Here is a tiny trained network, its code and every weight. The questions are about switching its units off for an input and a target symbol, where a switched-off unit gives its printed mean instead of its output.

import numpy as np


def w(rows, s, z=0):
    codes = np.array(rows[::2]) - 128.0
    scale = np.full(codes.shape[1], s)
    scale[-1] = z or s
    return codes * scale


def norm(h):
    return h / np.sqrt((h * h).mean(-1, keepdims=True) + 1e-5)


def f(y):
    return y / 2 * (1 + np.tanh(0.7978845608 * (y + 0.044715 * y**3)))


def softmax(a):
    e = np.exp(a - a.max(-1, keepdims=True))
    return e / e.sum(-1, keepdims=True)


def log_softmax(a):
    a = a - a.max(-1, keepdims=True)
    return a - np.log(np.exp(a).sum(-1, keepdims=True))


def net(x, mask):
    ids = ['Ψαβγδεζηθλμξπστφ'.index(c) for c in x.split()]
    T = len(ids)
    res = E[ids] + P[:T]
    r = norm(res)
    for j in range(2):
        rows = slice(3 * j, 3 * j + 3)
        q, k, v = (r @ M[0][rows].T for M in (Q, K, V))
        z = softmax(np.where(np.tri(T) > 0, q @ k.T / 3**0.5, -1e9)) @ v
        o = O[0][rows]
        res = res + np.where(mask[j], z, o[:, -1]) @ o[:, :-1]
    y = f(norm(res) @ A[0][:, :-1].T + A[0][:, -1])
    res = res + np.where(mask[2:6], y, B[0][:, -1]) @ B[0][:, :-1]
    return log_softmax(norm(res)[-1] @ U[:, :-1].T + U[:, -1])


Q, K, V, O, A, B = {}, {}, {}, {}, {}, {}
E = w([
[124,120,54,107,90],'Ψ',
[96,83,94,103,54],'α',
[75,119,140,198,115],'β',
[113,64,97,120,91],'γ',
[2,126,190,95,125],'δ',
[5,129,187,102,126],'ε',
[148,135,86,92,68],'ζ',
[110,71,99,115,77],'η',
[145,171,69,93,138],'θ',
[139,58,110,138,148],'λ',
[146,150,133,85,178],'μ',
[138,61,113,134,145],'ξ',
[160,154,105,69,126],'π',
[152,93,119,74,149],'σ',
[141,118,110,105,193],'τ',
[100,193,203,101,164],'φ',
],0.0075)
P = w([
[3,131,156,63,137],'0',
[64,132,150,93,125],'1',
[80,128,139,99,122],'2',
[97,127,132,111,119],'3',
[110,126,129,115,118],'4',
[119,127,127,119,116],'5',
[130,126,124,124,116],'6',
[140,126,123,129,116],'7',
[148,126,122,135,112],'8',
[157,127,121,141,111],'9',
[167,127,121,147,112],'10',
[174,128,121,152,109],'11',
[181,131,119,158,110],'12',
],0.0063)
Q[0] = w([
[245,158,72,112,95],'h0',
[137,64,173,130,106],'h0',
[134,116,132,7,142],'h0',
[114,52,198,117,148],'h1',
[141,86,116,151,108],'h1',
[159,108,106,112,129],'h1',
],0.018)
K[0] = w([
[253,111,86,137,134],'h0',
[88,124,71,86,125],'h0',
[139,106,138,59,194],'h0',
[53,108,80,116,133],'h1',
[116,115,104,160,131],'h1',
[169,116,93,136,132],'h1',
],0.019)
V[0] = w([
[110,58,108,167,243],'h0',
[98,250,56,168,208],'h0',
[167,98,172,113,145],'h0',
[171,120,102,64,125],'h1',
[122,139,150,137,82],'h1',
[125,172,221,84,118],'h1',
],0.012)
O[0] = w([
[122,218,120,68,254,112],'h0',
[247,228,164,78,105,160],'h0',
[133,56,116,133,184,2],'h0',
[95,106,184,86,145,83],'h1',
[99,105,93,172,118,166],'h1',
[175,23,152,213,191,139],'h1',
],0.0076,0.0032)
A[0] = w([
[92,155,190,161,131,1],'n0',
[177,123,2,98,119,207],'n1',
[138,172,67,137,122,11],'n2',
[181,76,57,85,127,94],'n3',
],0.018,0.0027)
B[0] = w([
[10,202,145,38,55,166],'n0',
[115,157,19,170,115,246],'n1',
[172,71,178,151,172,252],'n2',
[229,65,235,8,179,147],'n3',
],0.018,0.0047)
U = w([
[30,218,147,74,50,187],'Ψ',
[73,152,244,225,119,113],'α',
[169,107,66,242,153,188],'β',
[103,127,107,109,130,65],'γ',
[127,125,106,109,128,69],'δ',
[129,130,114,118,121,61],'ε',
[101,36,133,132,42,60],'ζ',
[89,94,97,117,98,82],'η',
[227,234,130,81,53,118],'θ',
[75,162,61,92,189,80],'λ',
[187,128,169,65,184,131],'μ',
[88,154,89,98,184,83],'ξ',
[182,27,203,68,85,113],'π',
[88,20,114,56,208,127],'σ',
[155,220,95,50,230,129],'τ',
[195,71,117,69,138,253],'φ',
],0.011,0.0059)

Each question gives the input, a string of symbols that net reads in full, and the target symbol t.
The units are the heads (3 rows each of Q, K, V and O) and the neurons (one row each of A and B). Each row of codes is followed by its name. A weight is (code - 128) times the scale printed after its matrix; where a second scale follows, it is the last column's (O, A, B and U).
mask holds one flag per unit, heads first, then neurons. A switched-off unit (its flag False) gives its mean, the last column of its rows in O or B, instead of its output. The means were averaged over made-up inputs and are rounded, as every weight is.
A unit's drop is (log p(t) with every unit on - log p(t) with that unit switched off) / (log p(t) with every unit on - log p(t) with every unit switched off).
The circuit of an input: a set's keep is (log p(t) with only the set's units on - log p(t) with every unit switched off) / (log p(t) with every unit on - log p(t) with every unit switched off). Starting from all 6 units, units are removed one at a time, each time the one whose removal leaves the highest keep (on an exact tie, the one counted first), for as long as the keep stays at least 0.8.
units of the circuit, in order: the units of the circuit, biggest drop first
k most important neurons: the k neurons with the biggest drops, biggest first
which heads matter: for each layer, one digit per head in row order, 1 if its drop is at least 0.15 and else 0, layers parted by /
input π θ Ψ β β θ, target θ: which heads matter : 11
input π φ Ψ λ β θ φ Ψ, target φ: which heads matter : 01
input ζ β α β, target α: units of the circuit, in order : [h1; n2; n0; h0]
input θ β β ε β ζ Ψ, target ζ: which heads matter : 10
input β θ γ β λ β φ ζ π ε π η θ, target π: units of the circuit, in order : [h0; h1]
input θ θ ζ, target θ: 2 most important neurons : [n2; n0]
input Ψ Ψ θ β ζ ξ π γ Ψ, target π: which heads matter : 11
input β β Ψ, target β: units of the circuit, in order : [n1; n2]
input φ β β γ η, target β: 2 most important neurons : [n1; n0]
input θ γ Ψ τ Ψ π ζ ζ, target π: units of the circuit, in order : [n1; h1]
input Ψ φ λ, target Ψ: which heads matter : 01
input β β β β η, target β: which heads matter : 11
input η φ ε β, target Ψ: which heads matter : 10
input β α ζ θ β σ Ψ ζ, target σ: which heads matter : 10
input ζ β φ θ, target φ: units of the circuit, in order : [n3]
input β β γ θ δ π σ ξ β β β θ Ψ, target θ: which heads matter : 11
input β β π ζ, target π: which heads matter : 01
input Ψ Ψ Ψ, target Ψ: units of the circuit, in order : [h1]
input β γ β α, target β: which heads matter : 01
input β β ε Ψ ε η β Ψ Ψ Ψ γ τ Ψ, target τ: which heads matter : 11
input β π θ θ, target π: units of the circuit, in order : [h1; h0]
input β φ θ, target φ: units of the circuit, in order : [n3; h1]
input τ τ Ψ ζ θ β γ Ψ θ σ Ψ π, target σ: units of the circuit, in order : [h0]
input φ λ β θ ζ θ β Ψ γ, target θ: units of the circuit, in order : [h0; h1]
